Each row has a hidden stage along a path, written after it and counted from one end. A new block has a new path.
[-111  -30  -39 -316  -31   23  -79  153  128  104  154    6  -12   12
 -180 -158  229   43  -84   55   11 -165  -51 -186 -166  184  -22   71
  115   20   46 -185    4   96  -56   14 -128  102   96   86  -26 -132
   60 -109 -255  -34  123 -150  -12] | 19
[-340   27   74  -55   73  465  333  -71  -21  218  106   57   58  -65
   53   71  323  167  290   15  -16   30  182  209  -26  -64  -51   -5
  190  144   23  -15 -127 -252   63  -76  252 -163 -316  213  -88  212
  -97 -132  197  403  159  304   71] | 7
[ -35  122  103 -295  150  -64 -231  -49   88   26   43  265 -221  110
  -51 -135  145   51 -176   14 -144   -8  -36 -220  -48  -22 -166  234
  200   18  219  -91  -56 -279  -47  -73   18  152  158   42 -108  -50
  -25   97 -344  232  145 -145   18] | 5
[ -84 -238 -254  -79 -248  100  492   76  -59 -120  334 -308   42 -264
 -144 -164  188  -20  277  231    6 -177 -120  126 -245  115   70 -193
   55  -47 -152   -5  -75  241  119  287 -416 -362  100 -225   -2 -138
  136 -391   92   73   99  238 -144] | 24
[-104  188  -57  -46   11  -11   61  -51  -12   65   33  134 -343 -218
  142 -313   -7  196 -140   29 -248    3  -84  140 -104 -363 -335  115
  149   55  159  -92  -81 -331   71  203 -184 -192  278  -57  -13 -276
   71 -127 -363  331   71 -204 -137] | 9
[-143  -27  -21 -120   96    7  -82   29  -46  245  -95  -62   -9   49
    6 -213  144  140 -104  112  273  -57  -34 -121   38   94  -85   35
  -62  138   61 -263   28  126 -180  -80    0    3 -102  148   89   54
  -37  -85 -148 -145  -34 -103   30] | 15
[ -45  -66  -31 -352  110  -54 -140   70   99   73   21   78 -217  148
  117 -168  241   96  -42  119  111 -170 -179 -275  -73  113 -161  166
   73   91  200 -165  -29  -32  -48   28  -27   67   63  186    2   -5
  -22 -114 -263   75   -4 -113   -8] | 5
[  81  108   25   19  208  161 -188  -84 -275  299 -182   34   14   57
  238  -55  235  217 -252  -96   16  148   77  175  195    1  -45  136
    9  -33  -55   21  103  -35  -18  -65  162   47 -133  176  -27  205
  122   98 -138 -166   65   39  -13] | 3
[-197   40  -13 -165  142   23   -1  -56  -33  320  -50   31 -127   89
  207 -184  251  228  -76  158  184  -46  -45  -89   -7  100 -144  122
   29  134   17 -208  -16  -96 -121  -24  152  -33  -88  207   95   66
  -99  -43 -184    5   54   11   10] | 7
[ 136  112   12  204  155   23  -54 -228 -231 -198 -100    6  -94 -111
   -5  -63 -160   -7   44   -2 -190  247  -32  145  190 -410   61  -46
  -52    8  165  154   27 -201   71  -15 -114 -203   71 -231  -76  186
   20  -88   70  179    8  157 -104] | 7
[  56   12 -135  100   12   81   10   40 -161 -213   45 -143  -25 -163
   -5   -3  -80   62  -14   35  -74   60   -4  129   57 -109  132 -167
 -122  -81   70   39   69  160   86  154 -231  -87   48 -144  -63   91
  214 -265  106 -172  -50   37 -144] | 19
[ 162  -17  -49  265  -40  113  160 -197 -343 -223   64 -207  136 -267
 -161  -82 -136  -84  -35   74 -124  257   80  296  166  -82  140 -153
  -39 -171 -102  153  -30   86   61   92 -269 -205   15 -403 -122  112
  180  -76  167  -26   70  228  -97] | 25
[-137   49 -111  -59  -33   19   62   80   39  194   70   86 -239 -164
   -2 -191   74  158  -54  -44 -129 -112  -49  125 -125 -209 -311   40
  132   83  145 -112   22  -10   77  106 -294 -186  229   14   48 -298
  145 -122 -237   59   22 -190  -97] | 15
[-203  103  124 -181  215  -86  -10  -94  -71 -359   28  196 -228  223
   73  143   32  153 -188  235  154  179  193 -265   48  217   43  -49
  -23 -145  189 -120 -143  -99 -216  -66  232  255 -102  -70 -207  370
   25   63  146  -88    1  104   71] | 1
[ -99    3    5 -141 -116   51  142    4   -3  224  129  -59  -12  -55
  -52 -184  188   81 -176  104  -37   65   22   78  -86  219 -109   53
  176 -112 -177  -73  -61   71  -96   63  -83  -62  147   -8   -2 -158
   98   47 -170 -100  163   18  -38] | 25
[ -46   -3  -84  179  125  -50   12 -117 -221 -237   10    4 -156 -141
  -62  -40 -216   53  -41  105  102   43   94   39  148 -131 -109 -132
 -127   31  265 -112   -7   98    8   20 -295  -82  -60 -266  -47   99
  129 -121  137  -77 -137  -42  -30] | 16
[  16   37   -5  150  160  262 -165  -17 -310  201 -114  -20   49  -94
  145  -13   33  191 -300 -104  149   85  233  246  290   98 -167   36
  -65  -28   82 -117   70  195    9  -32  -30  132 -300  111  -67  161
  251   35   14 -302  -99 -157   42] | 19
[ -11   30  -82  160  201   54  -29 -316 -331  371 -107   51   89 -112
   98 -130  154  136 -156   40   96  -10  149  257  119  -34 -246  120
   41   65  -10  -73  -23 -120   60  -80 -141 -126 -176  -83   61    1
   70   97 -123  -12  160   88   45] | 3
[ -47   35 -113   76   -1  108  105   47 -134  -76  177  -13 -134 -130
   18   90   16  129  -43   -6 -145   53  101  173   18   35   16 -114
   19 -118   15   50   90  159  118  136 -180  -57   68 -117  -66   21
  251 -105  119 -209   13   66 -125] | 21
[  57 -228  -85   -5  110  206  -16   82 -183  214   70 -190  180  173
  -42  219  314   17  154    1  206   22    7  -16  197  442  302  -95
  -83  -14 -162   84  258  516   10 -130   81   12 -239  133   51  380
   87  -20  320 -516  -30  372  -18] | 24
[ 146  -35 -131   99   -6  150    1  118 -222 -237   -6 -221   -2 -175
   -1  -66  -40   53   19  -41  -52   76  -66  160  106 -175  176 -171
 -150  -62   59   71  124  240   87  159 -227 -127   13  -91  -88  159
  239 -310   96 -146 -114   15 -160] | 18
[ -47   73  -25  131  164  -31   86 -295 -190 -299   57  146  -38  -82
 -100  147  -80   -6   15  123 -112  130  186  103   32 -153    1  -98
   24 -104  184   98 -131 -210   90  -30 -173  -78    1 -360 -157  146
  101  -21  200  119  139  258   -5] | 1
[   9 -128  -52   26  -19    2   43 -121 -246  223  -11 -177  161  -98
 -157 -276  102    3 -154  111  280  -27   87   84   75  178 -160   17
   -3   12  -83 -187  -21  248 -136  -92 -295 -102 -135 -126   53  -44
   90   39  -99 -182   54  -38   70] | 21
[ 102 -125 -103   78  251  201 -197  110 -272  303 -205 -203  125  152
   83   45  269  124  156 -102  246   36 -135  -11  297   54  324  -70
 -244  189  -54   26  380  409  -21 -163  182  -74 -277  274  129  469
   -7 -141  162 -413 -153  228  -65] | 13
[ -36 -104  -32   77 -115  254  279  -78 -250  362   77 -214  232 -167
 -119 -176  264   49  -11    8   71   84  123  337   36  151  -56  -19
  127  -43 -300   -3    5  200  -33  -37 -136 -243 -126  -48   21  -21
  115   40   20  -91  164  200   12] | 24
[ 108   12   13  196   21  107   58  -79 -186 -222  -97 -129   17 -155
 -185  -89 -159  -69  157  -59 -108  241  -35  181  155 -442  120 -172
  -77   26  137  138   52   26   10  -62 -209 -293   52 -208  -78  177
   62 -181  178  116  -62  148  -88] | 14
[  62   58   -1 -223   32 -248 -246  152  197 -299  -79  -60 -221  178
  -64  -88 -115  -16  -21  121  -65  124 -307 -361  -40 -152  245  -97
 -140  -31  199    1  108   96 -170   28  -66    2  398    2   21   89
  -13 -245  -84 -211  -97  -44 -174] | 15
[-285  123   18  140  249 -383  -26 -408   53 -124  -23  253 -289   77
  -97   55 -349    6   15  341   98  110   79 -225   61 -144 -200  -81
  -67  127  381 -162 -130 -250 -138 -179 -166 -107  137 -346  123   13
 -184   55  156  -14    6  122   26] | 11
[-116  -20  -54  -94    6   76   66  -63 -147  307  125  -87  115  -75
  -56 -206  256  110 -216  171  113  -29   72   22  -16  386  -25   83
   81  -37 -226 -186  -29   90  -90   43   -7   48  -80  -22   20  -48
   42   47 -204 -138  191   30    7] | 25
[ -59   95   56 -340   86   14 -153   72  132  106   10  107 -180  124
   64 -175  244  116  -73   38 -105  -12 -162 -207  -94  -27  -24  175
  131   54   95  -74    3 -200  -67    9  131   61  161  204  -35    3
  -65  -72 -322  171  112  -71  -54] | 6
[-101   39 -108   65  144   83  -21   84  -23  -83  -63   25 -316  -13
  305   93  -80  219   49   36    8   35  -76   53  117 -180  -76 -110
 -133   65  285  -17   75   69   89  148  -22  -92   32  123   26  149
  125 -282  153 -157 -227   -6 -144] | 12
[ -16  -41 -110  292   -5  -37  156 -106 -157  -16 -102  -88 -168 -128
   84   11 -226   79   47   25   65  141   42  298  134 -294 -239 -202
  -95   -6  180   51   37  215   26   11 -402 -367  104 -173  100  -22
  210 -126  270 -282 -182   80  -93] | 16
[-183 -120 -218 -200 -171 -405  364 -137  213   57   79 -114  -96   51
  -27 -147  146    8  186  401   72 -129 -234  -83 -445  -53 -102 -140
   63  -47  -72   -9 -158    0  -90  101 -426 -476  486 -207  238 -318
  -27 -242  -34 -120  222  325 -134] | 1
[  64   66 -116 -116  116 -225 -275  111   90 -172  -98  -27 -280   74
  108 -113 -115   82  -74  116  -53    9 -310 -254    7 -176  115  -46
 -179   36  234  -48  132   59  -37  141 -117  -16  335   13   72   22
   36 -286 -162 -205 -130 -117 -209] | 13
[  88  -59  -79  168   19    7   39 -116 -160 -350   90  -79   18 -176
 -258   37 -208 -126   98   49  -78   78   59   96   88 -180   64 -184
  -65  -59  203   79   -9  116   96    6 -417 -151   50 -366 -104   71
  167 -171  225  -18  -22  108  -61] | 19
[-365  -42   84 -351   -1   38  272   38  290   -7  242  303 -328  213
   -7  213  267  108  186   96  -29  -58  111 -135 -241  124 -281   19
  320  -21  232  -26 -169 -110  -27  -96   17  -41  111  122  -91  -19
   17   32  156  139  100  181   71] | 2
[-195   23  -28 -283   -1   -5  -32   72   92  176  213   67  -59   32
  -96  -98  230  113 -192  133   21 -123   51 -171 -149  359  -70   99
  141  -39  -30 -213  -26   54  -79   33  -38  171   71   54  -14 -134
   57    8 -236 -125  174 -105    2] | 22
[ -76   79   57 -320  144  -84 -166  -87   71   47  106  237  -90  108
 -168 -110  241   17 -115   72 -105  -76   -6 -253 -133   80  -61  200
  204   21  127 -103  -68 -260  -43 -103    0  145  116  -26 -100  -46
  -55   86 -320  229  256  -29   43] | 3
[-495   46  136 -415  -65  -48  334  -36  496   55  233  292 -265  265
  -38  207  237   86  231  222  -91   12   74 -197 -377   82 -209   -8
  354  -29  160  -21 -259 -289 -130 -131  101 -111  262  136   -6 -106
 -129    1  148  174  243  294   58] | 3
[-147  108  -74  205  223  -32    9 -207 -123  -68  -31  138 -268  -83
  144   58 -185  144   35  122  -28   75   49   73  143 -238 -147  -70
  -81  103  292  -39   -9 -160   83   32  -96 -139    0 -143   34   97
   11 -111  139   30  -76   81  -74] | 10
[ -70  -66   -8 -109  -94   68  135  -29 -130  280   83 -198  235  -55
 -273 -267  282    8  -42   86  121   12   41   33  -76  185   77    0
   85    2 -267 -121   28  172 -170 -113 -111 -127  -47  -48   41  -28
   -3   16 -133  -88  218  105   28] | 21
[-193   40   64  -14   61  355  182  -58 -110  234   -9  -27   98 -125
  -65 -162  241  112  166  -24    0   58   68  172   34 -188  -23   27
  112  181   -4  -63  -48 -190  -11  -93  141 -188 -228  130  -52  144
 -104 -117  -11  380  120  141   40] | 10
[ 183   55 -120  -34  166  -38 -314  122 -104 -186 -115  -56 -201  -36
   96 -157  -59   81  -79  -15  -94   14 -273 -126  126 -236  150   -3
 -182   61  221   -9  178   54   63  156  -93   11  162   10  -26  126
   93 -290 -195  -61 -150 -150 -200] | 12
[ -75  -10 -136   90   64   83   25   84  -67 -117   -6  -60 -178  -72
  192  100  -94  167    0   51   54   17   15  110   85  -73  -56 -166
 -135  -20  209  -27   55  205   76  148 -170  -80    3   25    5   99
  219 -272  201 -289 -188   -8 -116] | 17
[-115   76  -61 -184  -19   33  113   -3   19   -6  106  183 -214 -120
   88 -106  174  163 -169   24 -180  -80   54  136 -213 -106 -328   97
  233 -105  135  -43 -172 -213  100  176 -215  -55  209  -38 -135 -241
  220  -69 -248  198  155 -104  -48] | 1
[ -52 -164 -113  -60   -2   -3   29   -4 -177  257  -64 -246  147  -45
  -63 -311  176   74  -83  160  399 -123  -29  -24   22  183  -86  -17
 -100  101  -65 -266   19  316 -170  -48 -219 -108 -164   28  120    6
   37 -124 -120 -237  -20  -61   40] | 18
[ -19  -56  -38 -270  145 -122 -206  -28   71  109  -64   50 -161  134
  120 -203  144   63  -79  168  166 -146 -190 -267  -18   72 -176  168
    7  117  218 -186  -48  -57  -71    0  -69   42   55  133   60  -12
  -60 -106 -266   30  -11 -115   -2] | 6
[ -29   31  -46   78  159   63   15  -64  -58 -145  -21   81 -292   12
  223  126  -74  116  125   35  -77   98  -43   67  130 -222  -84  -64
  -39   32  285   94   27  -63  116   62  -50 -143   41    0  -25  181
   73 -169  203   15 -130  138 -105] | 7
[-341   73    0 -158  -42  -52  419  -90  177  -90  307  186 -323   12
 -125   54  143   80  333  163 -250   28   -3  -53 -287 -167  -48  -82
  256   41   75   57  -90 -285   21   -2  -56 -310  269 -154  -14  -67
 -114  -84  118  350  220  336  -81] | 6
[-124  108   -9  138   28   36  131  -29  -93 -133  100  102 -236 -107
  -88   81 -123  106   12  -41 -172  168  143  162   46 -214  -82 -144
   49  -47  152   44   55   31   34  -10 -189 -149  124 -187  -68   22
  165  -21  174  -71  -23   59  -82] | 17
[  71   10  -31 -119 -203  266  119  184  -81  215   67 -224  129 -170
  -86 -255  286   85  -83 -136 -185   75  -52  271  -99  -57   63    9
  148 -109 -257   64   83  147    1  106 -130 -169  141  102  -55 -121
  209 -131 -213  -36  157  -18 -120] | 21
[ -48   76   44 -287   82   -5 -148   10  109  140  -11  127 -178   79
   75 -197  194  100 -108   40  -79  -36 -128 -140  -79  -55 -157  196
  147   55  140  -94  -48 -211  -46    5   24   28  156  158  -24  -72
  -30  -44 -333  184  104 -115  -28] | 6
[-164  -24  -47 -250   63  -54 -133   76   57  173   96   49  -67   57
  -79 -140  172  108 -190  125  173 -175   19 -223  -78  289 -129   88
   44   50   94 -288    2  135 -111  -25 -104  168   -4   87   31  -93
   51  -26 -233 -184   56 -196   35] | 19
[ -10   68   66   85  140   92 -206  -47 -173  254 -211  -51   67   68
   86  -31    9  149 -277  -31  186  195  144  103  249   71  -61    4
  -94  -23   22  -98   92  186 -167 -161   55   77 -148  138   41  179
  115   86   22 -422  -62  -59   36] | 18
[  37   32  -13  196  -44  105  181 -105 -209 -292   95 -125   74 -206
 -282    1 -132  -67  114    1 -173  225  113  215   61 -250  182 -223
  -17  -97   14  142   16   53   34  -17 -262 -228   46 -348 -131  128
  135 -127  244   39   68  216  -82] | 19
